Below are the code and all the weights of a small trained network. Each question names an input and a target symbol and asks about switching units off, where a switched-off unit gives its printed mean instead of its output.

import numpy as np


def w(rows, s, z=0):
    codes = np.array(rows[::2]) - 128.0
    scale = np.full(codes.shape[1], s)
    scale[-1] = z or s
    return codes * scale


def norm(h):
    return h / np.sqrt((h * h).mean(-1, keepdims=True) + 1e-5)


def f(y):
    return y / 2 * (1 + np.tanh(0.7978845608 * (y + 0.044715 * y**3)))


def softmax(a):
    e = np.exp(a - a.max(-1, keepdims=True))
    return e / e.sum(-1, keepdims=True)


def log_softmax(a):
    a = a - a.max(-1, keepdims=True)
    return a - np.log(np.exp(a).sum(-1, keepdims=True))


def net(x, mask):
    ids = ['αβγδεζηπστψ'.index(c) for c in x.split()]
    T = len(ids)
    res = E[ids] + P[:T]
    r = norm(res)
    for j in range(2):
        rows = slice(2 * j, 2 * j + 2)
        q, k, v = (r @ M[0][rows].T for M in (Q, K, V))
        z = softmax(np.where(np.tri(T) > 0, q @ k.T / 2**0.5, -1e9)) @ v
        o = O[0][rows]
        res = res + np.where(mask[j], z, o[:, -1]) @ o[:, :-1]
    y = f(norm(res) @ A[0][:, :-1].T + A[0][:, -1])
    res = res + np.where(mask[2:6], y, B[0][:, -1]) @ B[0][:, :-1]
    return log_softmax(norm(res)[-1] @ U[:, :-1].T + U[:, -1])


Q, K, V, O, A, B = {}, {}, {}, {}, {}, {}
E = w([
[96,152,149,195,117,118,142],'α',
[109,87,86,127,200,84,111],'β',
[126,139,136,152,163,116,111],'γ',
[119,141,138,204,108,119,137],'δ',
[63,194,80,3,166,15,116],'ε',
[122,175,101,116,154,76,138],'ζ',
[95,225,175,141,64,136,82],'η',
[78,198,175,133,105,79,173],'π',
[160,100,162,154,191,77,189],'σ',
[138,93,197,98,172,133,160],'τ',
[83,67,163,97,124,144,158],'ψ',
],0.02)
P = w([
[80,138,192,175,199,119,2],'0',
[123,153,162,167,184,133,26],'1',
[143,164,186,176,115,130,42],'2',
[159,137,153,133,61,128,95],'3',
[216,118,154,147,85,147,83],'4',
[253,92,108,186,22,106,53],'5',
],0.0075)
Q[0] = w([
[82,149,32,85,162,254,218],'h0',
[187,127,252,81,147,55,117],'h0',
[73,90,173,26,143,208,187],'h1',
[141,36,92,95,81,190,144],'h1',
],0.0086)
K[0] = w([
[41,200,157,182,199,166,4],'h0',
[129,106,130,123,16,254,212],'h0',
[44,104,114,198,208,150,73],'h1',
[61,117,4,173,134,169,29],'h1',
],0.0069)
V[0] = w([
[45,134,114,148,122,136,25],'h0',
[8,15,179,80,94,254,209],'h0',
[22,179,188,67,148,82,191],'h1',
[198,73,191,193,181,92,194],'h1',
],0.0087)
O[0] = w([
[175,39,93,115,45,155,61,210],'h0',
[97,59,47,115,90,41,155,81],'h0',
[195,65,221,100,108,28,145,255],'h1',
[116,95,101,249,170,2,154,198],'h1',
],0.0084,0.0056)
A[0] = w([
[110,41,104,146,124,43,254,249],'n0',
[146,72,65,185,113,158,118,85],'n1',
[208,91,69,141,124,81,125,70],'n2',
[129,106,102,155,104,186,182,6],'n3',
],0.0084,0.0024)
B[0] = w([
[146,140,107,134,90,110,9,255],'n0',
[172,67,95,145,144,137,165,141],'n1',
[166,166,151,82,72,135,166,159],'n2',
[63,123,129,157,162,157,152,112],'n3',
],0.015,0.0083)
U = w([
[63,91,147,155,98,124,170,8],'α',
[130,107,89,119,178,142,156,86],'β',
[205,196,87,147,105,138,145,179],'γ',
[148,159,44,214,122,187,169,113],'δ',
[119,134,150,47,144,145,184,142],'ε',
[194,234,115,99,163,168,160,38],'ζ',
[162,233,77,88,54,235,143,128],'η',
[182,106,231,95,73,57,254,4],'π',
[82,204,136,181,211,36,178,72],'σ',
[123,163,161,150,115,75,32,237],'τ',
[141,99,44,113,4,119,163,154],'ψ',
],0.006,0.0031)

Each question gives the input, a string of symbols that net reads in full, and the target symbol t.
The units are the heads (2 rows each of Q, K, V and O) and the neurons (one row each of A and B). Each row of codes is followed by its name. A weight is (code - 128) times the scale printed after its matrix; where a second scale follows, it is the last column's (O, A, B and U).
mask holds one flag per unit, heads first, then neurons. A switched-off unit (its flag False) gives its mean, the last column of its rows in O or B, instead of its output. The means were averaged over made-up inputs and are rounded, as every weight is.
A unit's drop is (log p(t) with every unit on - log p(t) with that unit switched off) / (log p(t) with every unit on - log p(t) with every unit switched off).
The circuit of an input: a set's keep is (log p(t) with only the set's units on - log p(t) with every unit switched off) / (log p(t) with every unit on - log p(t) with every unit switched off). Starting from all 6 units, units are removed one at a time, each time the one whose removal leaves the highest keep (on an exact tie, the one counted first), for as long as the keep stays at least 0.8.
units of the circuit, in order: the units of the circuit, biggest drop first
heads that matter: for each layer, one digit per head in row order, 1 if its drop is at least 0.15 and else 0, layers parted by /
drop when u is switched off: that unit's drop, to one decimal
input η δ η η, target η: heads that matter	01
input β γ β σ ε, target σ: heads that matter	10
input β τ α δ ψ γ, target ψ: heads that matter	10
input π η β σ, target σ: units of the circuit, in order	[h0]
input ε δ γ δ σ π, target σ: units of the circuit, in order	[h0; h1]
input ζ β π ε α π, target π: units of the circuit, in order	[n0; h0]
input τ η β γ β δ, target δ: units of the circuit, in order	[h1; n0]
input η π ε π γ, target π: units of the circuit, in order	[n0; h1]
input β π δ σ η β, target σ: units of the circuit, in order	[h0; n0]
input ζ β σ, target σ: units of the circuit, in order	[h0; h1]
input δ δ δ σ η, target σ: drop when h1 is switched off	0.3
input γ ζ ψ, target ψ: drop when h0 is switched off	1.2
input β δ ψ, target ψ: drop when n1 is switched off	0.1
input π α π, target π: drop when h1 is switched off	0.4
